Each row has a name. Each piece below is followed by the name of the row it came from. Each question is about the rows just above it.

[ 0.33  2.71  0.96  1.34 -0.25  1.47 -2.70 -2.04] = tipe
[-1.23 -5.28 -3.52  4.70  3.83  8.25 -3.41  2.31] = Peku
[ 2.30  0.95 -2.70 -2.08 -2.94 -0.92  0.14  2.05] = Rit
[ 1.33 -2.51 -0.36  0.52  3.90  2.68  0.63  1.04] = bas
[-0.30 -1.45 -1.66 -0.69  0.57 -2.73  1.39  0.77] = reguv
[ 0.01 -5.51 -0.45 -2.84  8.56  2.55 -1.50 -0.90] = dirid
[-1.81 -2.91  5.02  4.10 -5.78 -3.99  3.26 -0.23] = gazat
[-0.30 -1.45 -1.66 -0.69  0.57 -2.73  0.33 -2.21] = Giru
q: [-1.81 -2.91  5.02  4.10 -5.78 -3.99  3.26 -0.23]
gazat
The row with [-0.30 -1.45 -1.66 -0.69  0.57 -2.73  0.33 -2.21] is
Giru
q: [ 0.33  2.71  0.96  1.34 -0.25  1.47 -2.70 -2.04]
tipe
q: [-1.23 -5.28 -3.52  4.70  3.83  8.25 -3.41  2.31]
Peku

[ 5.48 -6.84 -4.03  4.51 -2.62 -2.43 -0.32 -1.91]  nog
[ 5.48 -6.84 -4.03  4.51 -2.94 -2.43 -0.32 -1.91]  peko
[ 0.43  2.58  1.69  4.89 -0.06 -6.13 -3.12  0.94]  Ref
Where do [ 0.43  2.58  1.69  4.89 -0.06 -6.13 -3.12  0.94] appear?
Ref
The row with [ 5.48 -6.84 -4.03  4.51 -2.94 -2.43 -0.32 -1.91] is
peko
The row with [ 5.48 -6.84 -4.03  4.51 -2.62 -2.43 -0.32 -1.91] is
nog

[ 0.70  0.63  2.75 -3.40 -4.65 -0.42  1.32 -0.20 -1.99 -0.76] -> Rifas
[ 1.92  0.73 -5.63  7.16  2.73  3.03 -2.46  4.50 -1.55  1.13] -> zol
[-1.43  1.87  0.59  3.35 -0.26  3.73 -1.53 -0.75 -0.59  1.61] -> Ras
[ 1.86 -1.42  0.44 -0.63 -1.87 -0.78 -1.87  1.88 -1.99 -0.04] -> Bemar
[-0.84 -0.32  3.64  0.82 -2.83 -3.17 -0.12 -1.38  1.36 -0.15] -> tep
[ 1.59 -2.49 -0.73 -0.21 -4.20 -1.19 -0.26  3.81 -0.55  0.61] -> firiv
[-1.51 -0.81  3.68 -4.31 -2.45 -2.93 -2.35 -0.59 -0.48 -0.66] -> gofig
q: [ 1.92  0.73 -5.63  7.16  2.73  3.03 -2.46  4.50 -1.55  1.13]
zol
q: [-1.43  1.87  0.59  3.35 -0.26  3.73 -1.53 -0.75 -0.59  1.61]
Ras
q: [-1.51 -0.81  3.68 -4.31 -2.45 -2.93 -2.35 -0.59 -0.48 -0.66]
gofig

[ 3.40 -3.10  3.15 -5.20  2.59 -4.31 -5.08  0.53  3.51  1.60 -5.22 -2.05
 -4.59  3.03  3.55  3.58 -5.10 -4.50] : sig
[-5.15 -1.23 -4.64  1.23 -4.69 -1.26 -0.36 -5.69 -6.19 -4.51 -4.87  1.34
 -1.34 -4.89 -5.74 -5.30  1.34  0.22] : tifi
[ 1.70 -4.66  0.15 -2.57  1.90 -4.43 -5.39  3.87 -2.77  2.70 -1.40 -6.20
 -4.50  3.49  2.39  1.93 -4.01 -5.11] : dinaf
[-0.20  5.72 -1.31  0.00 -5.92  5.31  3.64 -5.64  2.81 -6.19  5.10 -5.16
 -4.93 -1.62 -5.52 -5.35  4.22 -0.27] : sot
[-5.40 -4.24 -4.47 -0.12 -2.82 -5.47 -2.74  2.92 -5.47  1.18 -5.02 -5.72
 -4.86 -1.62 -4.70 -4.74  0.98 -2.23] : fodil
[-0.20  5.72 -1.31  0.00 -5.92  5.31  3.64 -5.64  2.81 -6.19  5.10  4.99
  5.83 -4.28 -1.99  4.55  0.70  1.03] : zifi
[-4.02  2.50 -2.15  5.76 -2.53  3.33  4.97 -1.49 -4.67 -2.11  4.43  2.74
  3.67 -3.55 -3.39 -4.55  6.04  4.64] : buvat
q: [-5.40 -4.24 -4.47 -0.12 -2.82 -5.47 -2.74  2.92 -5.47  1.18 -5.02 -5.72
 -4.86 -1.62 -4.70 -4.74  0.98 -2.23]
fodil
q: [-0.20  5.72 -1.31  0.00 -5.92  5.31  3.64 -5.64  2.81 -6.19  5.10 -5.16
 -4.93 -1.62 -5.52 -5.35  4.22 -0.27]
sot
[ 1.70 -4.66  0.15 -2.57  1.90 -4.43 -5.39  3.87 -2.77  2.70 -1.40 -6.20
 -4.50  3.49  2.39  1.93 -4.01 -5.11] is in which row?
dinaf

[-2.12 -4.69  1.77  4.26  0.75 -6.89 -6.18  4.93  0.29  5.13  0.51 -5.32
 -5.59 -2.48 -4.74 -4.64  1.77] = tebis
[ 1.62  5.24 -1.38  2.96 -4.58  0.36  3.74 -5.56  4.62 -4.42 -0.33  5.14
  3.27 -4.92 -1.80  3.07  2.49] = fomu
[ 1.62  5.24  0.46  2.96 -4.58  2.21  3.74 -5.56  4.62 -4.42 -0.33  5.14
  3.27 -5.20 -1.80  3.07  2.49] = biki
[ 1.62  5.24  0.46  2.96 -4.58  0.36  3.74 -5.56  4.62 -4.42 -0.33  5.14
  3.27 -5.20 -1.80  3.07  2.49] = pepuz
q: [ 1.62  5.24  0.46  2.96 -4.58  2.21  3.74 -5.56  4.62 -4.42 -0.33  5.14
  3.27 -5.20 -1.80  3.07  2.49]
biki
q: [ 1.62  5.24  0.46  2.96 -4.58  0.36  3.74 -5.56  4.62 -4.42 -0.33  5.14
  3.27 -5.20 -1.80  3.07  2.49]
pepuz
[ 1.62  5.24 -1.38  2.96 -4.58  0.36  3.74 -5.56  4.62 -4.42 -0.33  5.14
  3.27 -4.92 -1.80  3.07  2.49] is in which row?
fomu

[ 3.76 -5.21 -4.51  6.46 -1.85  6.29 -0.38 -5.62]  lani
[ 2.45  1.60  0.81 -1.46  6.45  0.26 -0.88  3.55]  Runo
[ 0.07  0.08 -0.11 -0.13  0.56  0.22  0.11  0.06]  sofil
[-0.15  0.77  0.85 -0.17 -0.96 -0.02  0.10 -0.15]  boki
[-0.35  0.27  0.34 -0.20 -0.43 -0.13 -0.14 -0.27]  gaf
q: [-0.15  0.77  0.85 -0.17 -0.96 -0.02  0.10 -0.15]
boki
q: [ 2.45  1.60  0.81 -1.46  6.45  0.26 -0.88  3.55]
Runo

[-0.46  1.15  0.33  4.03  1.11  5.08 -6.84  3.95 -6.12  6.29  0.02 -2.94
 -5.19 -2.12 -3.92 -3.73  3.72 -1.13  4.36 -6.66 -3.06 -0.57  0.58  0.55
 -4.18  2.07 -3.38 -3.69 -6.59] = davif
[-3.02 -1.85  1.73  1.89  0.72 -5.31  1.41  0.65 -0.71 -0.63  1.51  1.96
  1.85  3.35 -2.01  1.57  3.66  2.16 -0.74 -0.87 -1.71 -2.34  1.37 -0.73
  0.14 -1.82 -2.77  0.67 -2.21] = nit
[-3.02 -1.85  1.73  1.89  2.97 -5.31  1.41  0.65 -0.71 -0.63  1.51  1.96
  1.85  3.35 -1.86  1.57  3.66  2.16 -0.74 -0.87 -1.71 -2.85  1.37 -0.73
  0.14 -1.82 -2.77  0.67 -2.21] = Niza
[-3.02 -1.35  1.73  1.89  2.97 -5.31  1.41  0.65 -0.58 -0.63  1.51  1.96
  1.85  3.35 -1.86  1.57  3.66  2.16 -0.74 -0.87 -1.71 -2.85  1.37 -0.73
  0.14 -1.82 -2.77  0.67 -2.21] = fasu
The row with [-3.02 -1.85  1.73  1.89  2.97 -5.31  1.41  0.65 -0.71 -0.63  1.51  1.96
  1.85  3.35 -1.86  1.57  3.66  2.16 -0.74 -0.87 -1.71 -2.85  1.37 -0.73
  0.14 -1.82 -2.77  0.67 -2.21] is
Niza
The row with [-3.02 -1.35  1.73  1.89  2.97 -5.31  1.41  0.65 -0.58 -0.63  1.51  1.96
  1.85  3.35 -1.86  1.57  3.66  2.16 -0.74 -0.87 -1.71 -2.85  1.37 -0.73
  0.14 -1.82 -2.77  0.67 -2.21] is
fasu

[ 4.29 -4.25  7.62 -0.49  7.45 -0.56  6.17  1.82 -3.71  6.65 -3.50 -7.03
  7.51  3.22  1.31  7.16 -2.54 -1.83] = fuda
[ 4.29 -4.25  7.62 -0.49  7.45 -0.56  6.17  1.82 -3.71  6.65 -3.50 -7.83
  3.95  4.18 -1.31 -0.05  4.49 -6.72] = logis
[ 4.29 -4.25  7.62 -0.49  7.45 -0.56  6.17  1.82 -3.71  6.65 -3.50  6.43
  7.51  3.22  1.31  7.16 -2.54  8.55] = banak
q: [ 4.29 -4.25  7.62 -0.49  7.45 -0.56  6.17  1.82 -3.71  6.65 -3.50  6.43
  7.51  3.22  1.31  7.16 -2.54  8.55]
banak
Where do [ 4.29 -4.25  7.62 -0.49  7.45 -0.56  6.17  1.82 -3.71  6.65 -3.50 -7.03
  7.51  3.22  1.31  7.16 -2.54 -1.83] appear?
fuda

[-6.05  4.40  5.08  4.68  0.23  6.07 -4.15  0.89  2.05  1.16  0.00  2.35
 -0.39 -6.26  0.71  5.52 -4.75  2.65] : lobek
[-5.16 -0.50 -7.99 -0.95  0.23  6.82 -4.26 -0.37  2.08 -5.28 -3.25 -3.84
 -0.32 -0.42  4.06  0.76 -3.33 -7.56] : rok
[-5.42  3.00  2.68  3.96  0.23  6.07 -4.55 -1.29  2.68 -0.09 -0.89 -3.40
 -0.32 -4.27  2.62  6.15 -6.77 -4.31] : lale
[-5.16 -0.50 -7.99 -0.95  0.23  6.82 -4.26 -0.37  2.08 -5.28 -3.25 -3.84
 -0.32 -0.42  4.06  0.76 -5.81 -7.56] : tokad
[-5.16 -0.50 -7.99 -0.95  0.23  6.82 -1.39 -0.37  2.08 -5.28 -3.25 -3.84
 -0.32 -0.42  4.06  0.76 -3.33 -7.56] : givu
The row with [-5.16 -0.50 -7.99 -0.95  0.23  6.82 -4.26 -0.37  2.08 -5.28 -3.25 -3.84
 -0.32 -0.42  4.06  0.76 -5.81 -7.56] is
tokad
The row with [-5.16 -0.50 -7.99 -0.95  0.23  6.82 -1.39 -0.37  2.08 -5.28 -3.25 -3.84
 -0.32 -0.42  4.06  0.76 -3.33 -7.56] is
givu
The row with [-5.16 -0.50 -7.99 -0.95  0.23  6.82 -4.26 -0.37  2.08 -5.28 -3.25 -3.84
 -0.32 -0.42  4.06  0.76 -3.33 -7.56] is
rok
q: [-5.42  3.00  2.68  3.96  0.23  6.07 -4.55 -1.29  2.68 -0.09 -0.89 -3.40
 -0.32 -4.27  2.62  6.15 -6.77 -4.31]
lale

[-0.46 -1.59 -0.29  6.29 -2.49 -1.08] -> vofam
[-0.53  3.22  8.08  7.45 -0.54 -3.45] -> Totan
[ 1.04  4.20  4.36  2.84 -6.85 -2.90] -> Vir
q: [-0.53  3.22  8.08  7.45 -0.54 -3.45]
Totan
q: [ 1.04  4.20  4.36  2.84 -6.85 -2.90]
Vir

[-1.20 -0.27  0.98  0.47  1.75  0.50 -1.75  0.27 -2.44  0.79  1.83  1.49
  0.25  1.29 -4.40  0.65 -0.95 -0.82  1.11 -2.98  1.38  5.28  0.35 -3.69
 -2.40 -3.03 -0.43 -1.86  2.09  0.53  1.13  0.19  0.53 -1.92 -0.49  1.21
 -1.06 -1.59 -0.17 -1.17  1.34 -0.18  2.79  0.98 -0.78 -1.03 -2.86  1.20] : susuv
[-1.79 -3.90 -1.57  2.91  5.47  1.08 -1.24  2.04  6.58  1.58 -1.45 -2.78
 -0.64  0.65  2.08 -2.64 -5.34 -0.66  1.26 -1.89 -2.58 -0.66 -1.20 -0.22
 -2.22 -0.82 -4.50 -3.76 -1.04 -4.48  3.33 -2.79 -4.02 -0.61  0.26  6.73
  1.64  1.67 -1.18  2.99 -2.28 -1.50 -2.71  3.65  0.94  1.71 -0.13  1.66] : Neda
[-2.00  1.74 -2.26  4.53 -0.29 -2.36  3.82 -1.42  2.30 -3.25 -3.23 -0.51
  2.99 -1.79  2.75 -2.02  1.40  1.76 -0.67  1.34  2.54 -5.42 -0.60  4.72
  3.29 -0.19 -3.22  1.83 -2.07  2.67 -1.19  1.99  0.75  1.48  1.63 -1.58
  2.38  1.88 -0.57  2.27 -2.20 -0.68 -3.07 -0.19 -2.04  4.76  0.95 -1.56] : bis
[ 2.44 -4.22  0.73 -1.51 -1.10  1.49  1.03 -0.14  4.31 -1.95 -1.49 -0.44
 -1.91 -0.76  5.53  0.12  1.17 -1.67 -1.80  3.62 -3.56 -6.42  0.94  3.68
  2.67  6.64  1.46  0.95 -2.62 -3.46  3.70 -1.70 -1.39  0.87  0.10 -0.20
  1.24  0.48  3.05 -0.79  2.12 -0.28 -3.07  0.35  3.23 -1.92  4.99 -1.30] : Tet
[-1.79 -3.90 -1.57  2.91  5.47  1.08  1.03  2.04  6.58  1.58 -1.45 -2.78
 -0.64  0.65  2.08 -2.64 -5.34 -0.66  1.26 -1.89 -2.58 -0.66 -1.20 -0.22
 -2.22 -0.82  1.46 -3.76 -1.04 -4.48  3.33 -2.79 -1.39 -1.65 -1.89  3.57
 -2.30 -0.81 -1.19 -0.32 -0.64 -0.44  1.46  0.11  2.94 -3.62 -1.93  2.00] : supa
[-1.79 -3.90 -1.57  2.91  5.47  1.08  1.03  2.04  6.58  1.58 -1.45 -2.78
 -0.64  0.65  2.08 -2.64 -5.34 -0.66  1.26 -1.89 -2.58 -0.66 -1.20 -0.22
 -2.22 -0.82  1.46 -3.76 -1.04 -4.48  3.33 -2.79 -1.39 -0.61  0.26  6.73
  1.64  1.67  3.05 -0.81 -2.28 -1.50 -2.71  3.65  3.23  1.71 -0.13  1.66] : mugi
q: [-2.00  1.74 -2.26  4.53 -0.29 -2.36  3.82 -1.42  2.30 -3.25 -3.23 -0.51
  2.99 -1.79  2.75 -2.02  1.40  1.76 -0.67  1.34  2.54 -5.42 -0.60  4.72
  3.29 -0.19 -3.22  1.83 -2.07  2.67 -1.19  1.99  0.75  1.48  1.63 -1.58
  2.38  1.88 -0.57  2.27 -2.20 -0.68 -3.07 -0.19 -2.04  4.76  0.95 -1.56]
bis
q: [-1.79 -3.90 -1.57  2.91  5.47  1.08  1.03  2.04  6.58  1.58 -1.45 -2.78
 -0.64  0.65  2.08 -2.64 -5.34 -0.66  1.26 -1.89 -2.58 -0.66 -1.20 -0.22
 -2.22 -0.82  1.46 -3.76 -1.04 -4.48  3.33 -2.79 -1.39 -0.61  0.26  6.73
  1.64  1.67  3.05 -0.81 -2.28 -1.50 -2.71  3.65  3.23  1.71 -0.13  1.66]
mugi

[-0.38 -1.16  4.16 -1.85  1.40]  gebo
[ 1.43 -0.32  0.13  8.68  0.11]  vufo
[ 0.27 -0.42 -2.69 -7.24  0.46]  Lotig
[ 2.38 -0.65  5.06  6.75 -0.08]  redu
[ 1.43 -0.32  0.13 -0.24  0.11]  Tomi
[ 2.38 -0.65  5.06  6.75 -0.51]  Vadub
q: [ 1.43 -0.32  0.13  8.68  0.11]
vufo
Which row holds [ 0.27 -0.42 -2.69 -7.24  0.46]?
Lotig
q: [ 1.43 -0.32  0.13 -0.24  0.11]
Tomi

